Moves between elements:
w551 π w609
w551 λ w222
w551 κ w886
w551 θ w497
w551 η w210
w551 σ w300
w292 π w426
w292 λ w905
w292 κ w800
w292 θ w311
w292 η w407
w292 σ w594
w427 π w48
w427 λ w608
w427 κ w337
w427 θ w194
w427 η w640
w427 σ w739
w340 π w608
w340 κ w999
w340 θ w739
w340 η w795
w298 π w194
w298 λ w739
w298 κ w48
w298 θ w999
w298 η w765
w298 σ w716
w620 π w440
w620 λ w102
w620 κ w883
w620 θ w906
w620 η w377
w620 σ w337
w594 π w970
w594 λ w6
w594 κ w407
w594 θ w785
w594 η w464
w594 σ w812
w829 π w208
w829 λ w423
w829 κ w240
w829 θ w380
w829 η w535
w829 σ w886
w617 π w493
w617 λ w610
w617 κ w416
w617 θ w22
w617 η w971
w617 σ w655
w656 π w639
w656 λ w311
w656 κ w692
w656 θ w800
w656 η w252
w656 σ w701
w430 π w250
w430 λ w515
w430 θ w437
w430 η w800
w430 σ w292
w6 π w464
w6 λ w829
w6 κ w941
w6 θ w495
w6 η w208
w6 σ w24
w716 π w122
w716 κ w765
w716 θ w795
w250 λ w800
w250 θ w692
w250 η w797
w250 σ w426
w133 π w553
w133 λ w156
w133 κ w842
w133 θ w459
w133 η w22
w133 σ w501
w639 λ w252
w639 θ w797
w639 η w437
w639 σ w662
w194 π w366
w194 λ w765
w194 κ w10
w194 θ w278
w194 η w427
w194 σ w122
w135 π w911
w135 λ w104
w135 κ w295
w135 θ w507
w135 η w842
w135 σ w133
w386 π w576
w386 λ w985
w386 κ w511
w386 θ w210
w386 η w188
w386 σ w347
w311 π w252
w311 λ w970
w311 κ w430
w311 θ w662
w311 η w292
w311 σ w785
w22 π w104
w22 λ w760
w22 κ w875
w22 θ w133
w22 η w617
w22 σ w774
w800 π w797
w800 λ w662
w800 θ w430
w800 η w656
w800 σ w407
w662 π w656
w662 λ w532
w662 κ w437
w662 θ w515
w662 η w311
w662 σ w941
w507 π w300
w507 λ w553
w507 κ w222
w507 θ w931
w507 η w135
w507 σ w459
w437 π w692
w437 λ w426
w437 θ w639
w437 η w430
w437 σ w311
w425 π w812
w425 λ w174
w425 κ w6
w425 θ w535
w425 η w24
w425 σ w511
w432 π w774
w432 λ w440
w432 κ w760
w432 θ w100
w432 η w362
w432 σ w906
w13 π w432
w13 λ w620
w13 κ w655
w13 θ w313
w13 η w440
w13 σ w772
w842 π w347
w842 λ w493
w842 κ w985
w842 θ w135
w842 η w875
w842 σ w22
w493 π w875
w493 λ w971
w493 κ w507
w493 θ w104
w493 η w459
w493 σ w760
w416 π w507
w416 λ w133
w416 κ w911
w416 θ w875
w416 η w553
w416 σ w971
w380 π w6
w380 λ w893
w380 κ w332
w380 θ w812
w380 η w829
w380 σ w174
w56 π w788
w56 λ w48
w56 κ w906
w56 θ w102
w56 η w10
w56 σ w194
w267 π w133
w267 λ w774
w267 κ w104
w267 θ w971
w267 η w156
w267 σ w100
w828 π w610
w828 λ w313
w828 κ w267
w828 θ w655
w828 η w100
w828 σ w233
w875 π w931
w875 λ w459
w875 κ w300
w875 θ w842
w875 η w416
w875 σ w617
w188 π w497
w188 λ w300
w188 κ w609
w188 θ w386
w188 η w601
w188 σ w931
w795 π w338
w795 κ w298
w795 θ w340
w795 η w716
w366 π w56
w366 λ w427
w366 κ w772
w366 θ w167
w366 η w48
w366 σ w298
w863 π w425
w863 λ w609
w863 κ w380
w863 θ w423
w863 η w174
w863 σ w497
w210 π w62
w210 λ w295
w210 κ w725
w210 θ w551
w210 η w386
w210 σ w911
w295 π w386
w295 λ w931
w295 κ w497
w295 θ w222
w295 η w985
w295 σ w842
w497 π w511
w497 λ w601
w497 κ w174
w497 θ w576
w497 η w551
w497 σ w985
w100 π w501
w100 λ w13
w100 κ w156
w100 θ w828
w100 η w432
w100 σ w378
w893 π w829
w893 λ w725
w893 κ w782
w893 θ w24
w893 η w423
w893 σ w62
w535 π w782
w535 λ w863
w535 κ w495
w535 θ w829
w535 η w425
w535 σ w725
w608 π w640
w608 λ w795
w608 κ w278
w608 θ w765
w608 η w338
w782 π w240
w782 λ w425
w782 κ w594
w782 θ w208
w782 η w812
w782 σ w423
w174 π w24
w174 λ w62
w174 κ w829
w174 θ w863
w174 η w886
w174 σ w551
w760 π w617
w760 λ w828
w760 κ w459
w760 θ w156
w760 η w610
w760 σ w362
w640 π w763
w640 λ w338
w640 κ w167
w640 θ w427
w640 η w999
w640 σ w340
w772 π w906
w772 λ w337
w772 κ w440
w772 θ w788
w772 η w927
w772 σ w48
w788 π w378
w788 λ w10
w788 κ w13
w788 θ w377
w788 η w772
w788 σ w366
w440 π w362
w440 λ w377
w440 κ w828
w440 θ w13
w440 η w233
w440 σ w927
w208 π w332
w208 λ w535
w208 κ w785
w208 θ w6
w208 η w782
w208 σ w893
w797 λ w656
w797 θ w250
w797 η w639
w797 σ w515
w701 π w662
w701 λ w785
w701 κ w252
w701 θ w407
w701 η w532
w701 σ w332
w774 π w156
w774 λ w362
w774 κ w617
w774 θ w501
w774 η w655
w774 σ w13
w692 λ w430
w692 η w250
w692 σ w252
w24 π w380
w24 λ w886
w24 κ w208
w24 θ w425
w24 η w893
w24 σ w609
w931 π w985
w931 λ w416
w931 κ w601
w931 θ w347
w931 η w507
w931 σ w493
w886 π w893
w886 λ w576
w886 κ w535
w886 θ w174
w886 η w725
w886 σ w210
w501 π w267
w501 λ w432
w501 κ w22
w501 θ w610
w501 η w774
w501 σ w313
w156 π w22
w156 λ w655
w156 κ w493
w156 θ w267
w156 η w760
w156 σ w432
w576 π w725
w576 λ w188
w576 κ w863
w576 θ w62
w576 η w497
w576 σ w295
w459 π w416
w459 λ w267
w459 κ w135
w459 θ w493
w459 η w133
w459 σ w610
w765 π w427
w765 λ w340
w765 κ w763
w765 θ w298
w765 η w608
w553 π w135
w553 λ w22
w553 κ w347
w553 θ w416
w553 η w104
w553 σ w267
w347 π w295
w347 λ w875
w347 κ w188
w347 θ w911
w347 η w931
w347 σ w104
w104 π w842
w104 λ w617
w104 κ w931
w104 θ w553
w104 η w493
w104 σ w156
w739 π w765
w739 κ w640
w739 θ w122
w739 η w340
w362 π w655
w362 λ w233
w362 κ w610
w362 θ w432
w362 η w883
w362 σ w620
w601 π w551
w601 λ w911
w601 κ w62
w601 θ w188
w601 η w222
w601 σ w507
w609 π w174
w609 λ w210
w609 κ w893
w609 θ w511
w609 η w62
w609 σ w601
w812 π w495
w812 λ w24
w812 κ w464
w812 θ w782
w812 η w380
w812 σ w863
w971 π w459
w971 λ w501
w971 κ w553
w971 θ w617
w971 η w267
w971 σ w828
w10 π w772
w10 λ w763
w10 κ w620
w10 θ w56
w10 η w337
w10 σ w427
w610 π w971
w610 λ w100
w610 κ w133
w610 θ w760
w610 η w501
w610 σ w883
w337 π w927
w337 λ w278
w337 κ w377
w337 θ w10
w337 η w167
w337 σ w640
w725 π w423
w725 λ w497
w725 κ w425
w725 θ w886
w725 η w511
w725 σ w386
w378 π w313
w378 λ w772
w378 κ w432
w378 θ w233
w378 η w906
w378 σ w56
w655 π w760
w655 λ w883
w655 κ w971
w655 θ w774
w655 η w828
w655 σ w440
w911 π w222
w911 λ w842
w911 κ w386
w911 θ w300
w911 η w347
w911 σ w553
w906 π w13
w906 λ w927
w906 κ w362
w906 θ w378
w906 η w620
w906 σ w10
w102 π w377
w102 λ w366
w102 κ w378
w102 θ w927
w102 η w56
w102 σ w278
w240 π w785
w240 λ w812
w240 κ w970
w240 θ w332
w240 η w495
w240 σ w535
w167 π w102
w167 λ w194
w167 κ w788
w167 θ w337
w167 η w366
w167 σ w999
w332 π w941
w332 λ w782
w332 κ w532
w332 θ w464
w332 η w240
w332 σ w829
w941 π w701
w941 λ w240
w941 κ w311
w941 θ w905
w941 η w785
w941 σ w208
w532 π w311
w532 λ w594
w532 κ w426
w532 θ w701
w532 η w970
w532 σ w240
w423 π w535
w423 λ w511
w423 κ w812
w423 θ w893
w423 η w863
w423 σ w576
w122 π w298
w122 κ w427
w122 θ w338
w122 η w739
w313 π w100
w313 λ w906
w313 κ w774
w313 θ w883
w313 η w13
w313 σ w788
w970 π w292
w970 λ w464
w970 κ w515
w970 θ w532
w970 η w905
w970 σ w495
w300 π w601
w300 λ w135
w300 κ w210
w300 θ w985
w300 η w911
w300 σ w416
w905 π w407
w905 λ w332
w905 κ w662
w905 θ w970
w905 η w941
w905 σ w6
w985 π w188
w985 λ w507
w985 κ w551
w985 θ w295
w985 η w300
w985 σ w875
w48 π w10
w48 λ w640
w48 κ w927
w48 θ w366
w48 η w763
w48 σ w765
w338 π w999
w338 λ w716
w338 κ w194
w338 θ w608
w338 η w122
w426 π w430
w426 λ w407
w426 κ w797
w426 θ w252
w426 η w515
w426 σ w970
w233 π w883
w233 λ w788
w233 κ w100
w233 θ w440
w233 η w378
w233 σ w102
w515 π w800
w515 λ w701
w515 κ w639
w515 θ w426
w515 η w662
w515 σ w905
w62 π w886
w62 λ w386
w62 κ w423
w62 θ w609
w62 η w576
w62 σ w222
w763 π w337
w763 λ w999
w763 κ w102
w763 θ w48
w763 η w278
w763 σ w608
w883 π w828
w883 λ w378
w883 κ w501
w883 θ w362
w883 η w313
w883 σ w377
w999 π w278
w999 λ w122
w999 κ w366
w999 θ w640
w999 η w298
w999 σ w795
w785 π w532
w785 λ w495
w785 κ w292
w785 θ w941
w785 η w594
w785 σ w782
w222 π w210
w222 λ w347
w222 κ w576
w222 θ w601
w222 η w295
w222 σ w135
w927 π w620
w927 λ w167
w927 κ w233
w927 θ w772
w927 η w102
w927 σ w763
w278 π w167
w278 λ w298
w278 κ w56
w278 θ w763
w278 η w194
w278 σ w338
w495 π w594
w495 λ w380
w495 κ w905
w495 θ w240
w495 η w6
w495 σ w425
w464 π w905
w464 λ w208
w464 κ w701
w464 θ w594
w464 η w332
w464 σ w380
w252 π w437
w252 λ w292
w252 κ w250
w252 θ w656
w252 η w426
w252 σ w532
w377 π w233
w377 λ w56
w377 κ w313
w377 θ w620
w377 η w788
w377 σ w167
w511 π w863
w511 λ w551
w511 κ w24
w511 θ w725
w511 η w609
w511 σ w188
w407 π w515
w407 λ w941
w407 κ w656
w407 θ w292
w407 η w701
w407 σ w464

In the rows, 150 means zero.

The rows follow the links: the fewer symbols apart two elements are, the more alike their rows tend to be.

Named rows; a name shown again gets a slightly different row:
w386:  193   111   110   186   148    91   180   180   104   198   113   122   210   220    88   173    90    88   185   113   123   225   174   217    72    99   234   106   225   189   199   195   122    68   148    95   216   234   190   184   176    91    99   231   180   179   217    78
w104:  199   178   107   124   245    84   182   129    61   113    37   172   108   227    83   135    79   185   124   109   189   230   135   224    65   186    91   103   232   125   202   119   171    63   151   126   148   203   193   126   133    88   152   239   192   126   162   111
w535:  164    84   139   213    70   132   159   201   166   233   194   103   251   170   132   190   135    54   207   140    88   172   188   169   129    65   295   136   167   214   165   229   105   128   147   103   225   200   160   205   192   135    93   173   151   202   216    99
w970:  141    84   158   213    49   164   143   201   198   232   232   102   251   135   163   188   168    57   209   158    83   134   189   136   164    66   295   162   129   214   140   228   105   167   147   124   212   171   143   206   193   160   100   132   131   201   197   123
w427:  137   215   165    88   224   172   140    99   139    68   110   196    51   127   172   111   165   244    92   161   212   124   112   127   178   234     7   164   127    87   135    72   193   178   153   195    72    95   137    95   107   171   210   122   148    99    85   203
w772:  147   217   153    87   243   153   149    97   117    65    83   198    47   148   153   110   147   246    90   152   217   147   111   146   155   236     2   150   153    86   148    69   198   153   153   187    80   114   149    91   106   152   202   148   159    98    92   188
w62:  182    94   117   202   116   101   173   192   127   214   146   112   229   204   100   181   105    70   196   121   106   209   179   202    88    82   265   118   206   200   188   212   113    87   146    96   225   222   180   198   186   102    94   215   170   189   220    80
w800:  133    89   167   210    41   176   138   198   212   228   249   105   242   120   179   186   181    65   203   166    81   118   188   121   185    70   286   170   114   210   130   224   110   185   146   133   201   153   135   202   191   177   109   116   126   196   185   137
w999:  133   216   167    90   223   172   139    97   143    69   113   194    52   121   173   111   169   243    94   165   210   120   113   125   180   232     8   165   127    88   132    73   194   182   152   196    73    95   135    94   108   172   209   118   145    98    85   204
w311:  135    86   162   210    41   168   140   198   206   230   242   103   248   129   171   190   173    61   207   161    82   124   188   130   174    68   290   165   123   212   134   225   106   176   148   128   209   160   137   205   192   167   105   125   130   201   191   132
w985:  199   130   103   169   182    78   185   165    83   174    82   136   180   230    77   162    78   115   169   108   146   236   161   227    59   123   194   100   238   169   206   175   136    55   151   100   201   233   195   167   162    84   111   244   190   166   206    81
w893:  168    85   132   212    81   125   162   199   157   231   184   105   247   179   125   188   129    58   207   134    91   180   189   178   119    67   291   134   177   213   170   225   105   117   148   102   225   206   166   203   192   126    91   182   155   202   219    94
w941:  145    85   156   214    47   160   148   202   195   233   233   102   250   138   160   188   163    57   208   155    82   140   189   140   161    67   298   158   134   215   144   229   102   161   146   120   214   172   142   205   194   159   100   139   136   201   198   120
w655:  172   208   130    95   260   117   168   104    84    76    46   190    60   186   116   115   112   230    97   129   218   191   114   183   108   226    21   125   193    94   177    79   191   107   154   162   104   156   170   100   112   117   185   190   178   103   122   156
w797:  128    90   169   206    40   179   135   196   217   225   251   107   240   117   180   186   187    67   203   169    82   111   187   117   190    74   280   173   107   207   126   221   110   191   149   136   198   147   131   202   190   179   112   110   123   198   178   141
w464:  149    82   151   214    53   155   147   203   191   234   225   103   252   145   152   192   159    55   210   153    80   147   190   145   156    66   298   154   141   214   145   230   103   154   147   116   219   178   146   207   192   153    95   144   139   201   204   114
w459:  194   184   109   116   250    89   179   122    65   105    37   176    97   218    87   128    82   195   120   112   199   225   128   214    69   194    74   103   230   114   198   109   174    67   153   134   138   197   188   122   126    91   160   229   192   122   157   121
w24:  167    85   133   210    77   128   162   201   159   231   187   103   250   174   128   189   132    55   207   137    89   177   186   173   124    66   292   139   173   216   168   225   106   120   145   104   227   206   164   206   192   128    89   181   154   201   216    97
w167:  143   215   158    87   233   163   143    97   128    66    96   198    48   137   165   110   158   246    93   156   216   137   110   137   167   235     6   158   136    85   140    72   196   166   152   190    75   106   140    96   105   163   205   133   153   101    90   198
w640:  133   214   165    90   221   171   139    99   140    71   111   196    51   125   174   112   168   243    92   162   211   120   113   125   178   234     8   163   127    87   133    73   196   180   153   197    75    96   137    95   109   172   209   121   145    99    84   202
w911:  202   140   100   162   196    79   184   158    76   162    69   142   168   234    76   156    77   128   160   106   152   239   156   229    54   136   175    97   239   161   208   163   141    52   151   101   192   230   197   159   159    80   118   247   189   160   202    83
w437:  130    88   170   207    41   179   138   198   214   225   252   106   242   118   180   185   184    67   204   168    81   113   188   118   187    72   284   171   110   211   125   224   107   189   148   134   200   149   132   202   191   177   109   112   126   199   183   140
w233:  157   217   144    88   252   141   158    99   102    69    68   197    50   163   138   110   134   244    90   142   218   163   112   161   137   235     5   143   168    85   157    70   194   138   154   178    86   129   156    93   107   139   199   163   164    97   102   177
w347:  203   144   100   157   202    76   185   156    72   160    63   145   159   233    74   154    75   134   156   106   159   242   153   231    55   142   164    96   240   157   208   158   147    51   148   105   186   227   197   156   155    81   122   247   192   156   199    86
w829:  159    83   141   212    69   135   156   201   169   232   196   104   250   168   134   191   140    53   211   141    86   168   189   166   129    63   294   141   166   214   163   228   101   130   147   108   222   198   161   207   193   134    92   170   150   203   212   102
w10:  144   217   156    88   234   159   147    97   124    68    93   197    46   140   158   111   154   247    91   157   215   141   109   141   160   235     2   154   143    85   143    71   196   163   153   190    78   107   144    92   107   160   208   139   154    97    89   195

Each walk starts at a row. The symbols on each line, taken left to right, move it on to the next element.
Answer with the element's row; about right is enough.
new walk
 175   207   129    94   259   112   167   105    81    78    45   190    61   191   115   116   109   229    99   129   215   193   116   188   107   225    22   124   197    93   178    80   190   103   154   161   104   157   171   101   111   116   185   194   180   104   123   152
θ θ κ η  189   191   113   111   254    95   178   118    67    99    36   179    88   213    90   126    88   201   112   116   204   218   124   213    78   202    59   109   224   110   194   102   176    73   155   138   131   189   185   115   123    95   165   226   190   120   151   123
η κ λ  191   190   109   118   251    89   178   120    66   103    34   177    93   218    88   127    87   198   118   116   200   221   126   213    73   196    67   107   226   113   196   105   176    72   151   136   135   191   187   117   124    94   163   228   191   120   152   123
new walk
 204   162   102   137   228    80   183   141    67   136    47   159   131   233    75   143    75   160   140   108   175   239   145   228    57   166   124    97   242   139   206   137   157    55   154   117   169   217   197   138   144    82   137   245   195   141   184    98
σ σ η η  171   213   131    94   259   121   164   104    85    74    47   193    57   183   121   114   115   234    96   130   218   188   114   182   112   228    15   128   194    89   173    78   194   109   153   164   103   153   171    97   111   121   189   190   176   102   118   157
λ σ η η η  144   216   155    89   240   154   149    98   120    66    87   198    46   143   156   113   148   246    92   153   215   143   111   145   156   237     1   152   146    85   144    70   194   154   154   190    78   111   146    95   105   153   204   141   156    97    92   191
new walk
 197   122   106   175   167    81   182   173    91   185    93   129   191   227    81   168    82   103   175   109   134   234   166   222    63   114   211   103   232   176   204   182   130    60   149    97   208   236   195   176   169    87   107   239   186   173   215    79
π η σ η σ  196   180   106   120   247    87   181   126    65   111    36   170   101   223    83   132    81   190   121   112   194   229   132   219    69   189    81   103   233   121   200   114   171    65   152   128   143   202   190   121   131    91   154   234   191   125   162   113
κ η κ η σ κ  202   135   103   167   186    77   184   161    80   170    73   140   175   233    76   158    79   121   165   109   148   238   160   230    59   129   184   100   240   166   207   170   140    54   150   102   196   230   196   164   159    83   114   245   188   160   205    83
new walk
 198   118   107   180   159    86   181   175    96   189    99   128   199   224    81   172    86   101   180   112   130   233   169   220    67   108   222   103   229   182   203   187   127    63   148    95   211   233   192   176   170    86   104   237   186   176   214    78
η θ π σ π π  188   105   112   192   133    94   176   187   112   208   124   117   220   212    91   179    97    79   191   115   116   220   176   212    78    92   250   110   217   193   197   203   120    75   150    95   221   230   187   188   180    98    94   223   174   185   219    80
λ π κ κ λ  174    89   128   209    92   116   166   200   147   225   170   106   242   187   115   187   120    58   204   130    96   192   188   185   107    71   285   127   188   209   177   223   108   107   147    98   227   215   172   205   190   117    91   196   162   197   220    88
new walk
 185   199   118   107   258   100   173   111    72    89    37   184    76   205   100   122    96   216   106   121   209   209   123   203    87   213    45   115   215   102   190    90   184    85   152   149   122   177   181   109   118   104   174   215   185   112   139   135
λ κ π π  202   167   104   136   230    80   185   138    65   131    44   160   127   230    76   139    77   168   136   109   178   237   141   227    59   172   116   100   239   135   204   133   159    55   152   115   164   214   194   136   142    82   142   243   194   138   181   101
κ λ σ θ κ θ  201   153   102   149   214    78   186   148    68   146    56   153   147   235    72   150    75   147   148   106   168   239   147   228    55   151   146    97   242   149   208   149   152    52   150   109   179   223   195   150   148    80   130   247   192   148   191    92
new walk
 158    83   142   212    68   137   156   204   171   232   202   103   251   164   137   190   141    53   210   143    85   166   190   163   136    64   300   143   161   215   159   229   103   131   146   108   223   195   159   211   194   138    93   168   148   204   211   102
θ λ λ λ λ  195   114   107   185   155    87   180   179   100   195   104   123   203   221    84   171    87    92   181   111   127   228   172   219    68   103   228   106   229   182   199   193   126    65   150    94   214   232   191   182   171    90   102   231   182   177   215    80
θ θ η κ η  182    96   121   202   112   107   169   195   129   219   149   109   232   204   103   185   104    66   201   125   103   206   182   196    95    79   272   119   201   203   183   213   111    90   149    95   226   223   178   198   188   107    93   210   166   193   221    83
new walk
 179    92   124   207   101   113   169   196   138   222   159   110   237   194   108   185   112    64   204   127   100   197   186   192    99    73   276   123   194   207   180   218   110    96   147    98   226   218   174   200   186   112    91   199   163   197   220    86
π η π  164    85   136   211    75   132   159   201   162   233   192   101   249   173   130   188   134    53   209   138    88   175   190   173   122    67   294   137   171   213   166   230   104   124   147   106   225   201   161   206   189   132    90   175   153   203   215    97
σ λ θ  188   104   115   197   128    95   174   188   119   209   130   116   223   211    95   180   100    76   194   116   113   213   177   207    80    89   255   112   213   197   191   208   118    78   148    94   221   228   183   192   180    99    95   220   175   188   220    78
new walk
 172    90   130   211    88   119   164   200   152   228   175   106   244   186   116   187   123    59   205   132    93   187   187   183   112    70   286   130   186   209   174   224   106   111   147   101   228   212   170   204   188   120    91   191   157   201   217    91
κ σ κ κ  151    82   149   213    54   150   148   205   188   233   220   103   251   151   151   190   155    54   210   149    82   149   190   150   152    63   298   152   144   216   151   229   102   151   147   114   219   181   150   207   192   149    98   149   142   201   203   114
σ η π σ θ  169    87   132   210    84   124   164   200   154   229   179   102   245   181   121   187   126    59   207   133    90   184   187   181   114    68   289   129   179   213   172   226   107   110   147   103   226   210   167   205   190   124    91   187   155   199   218    92
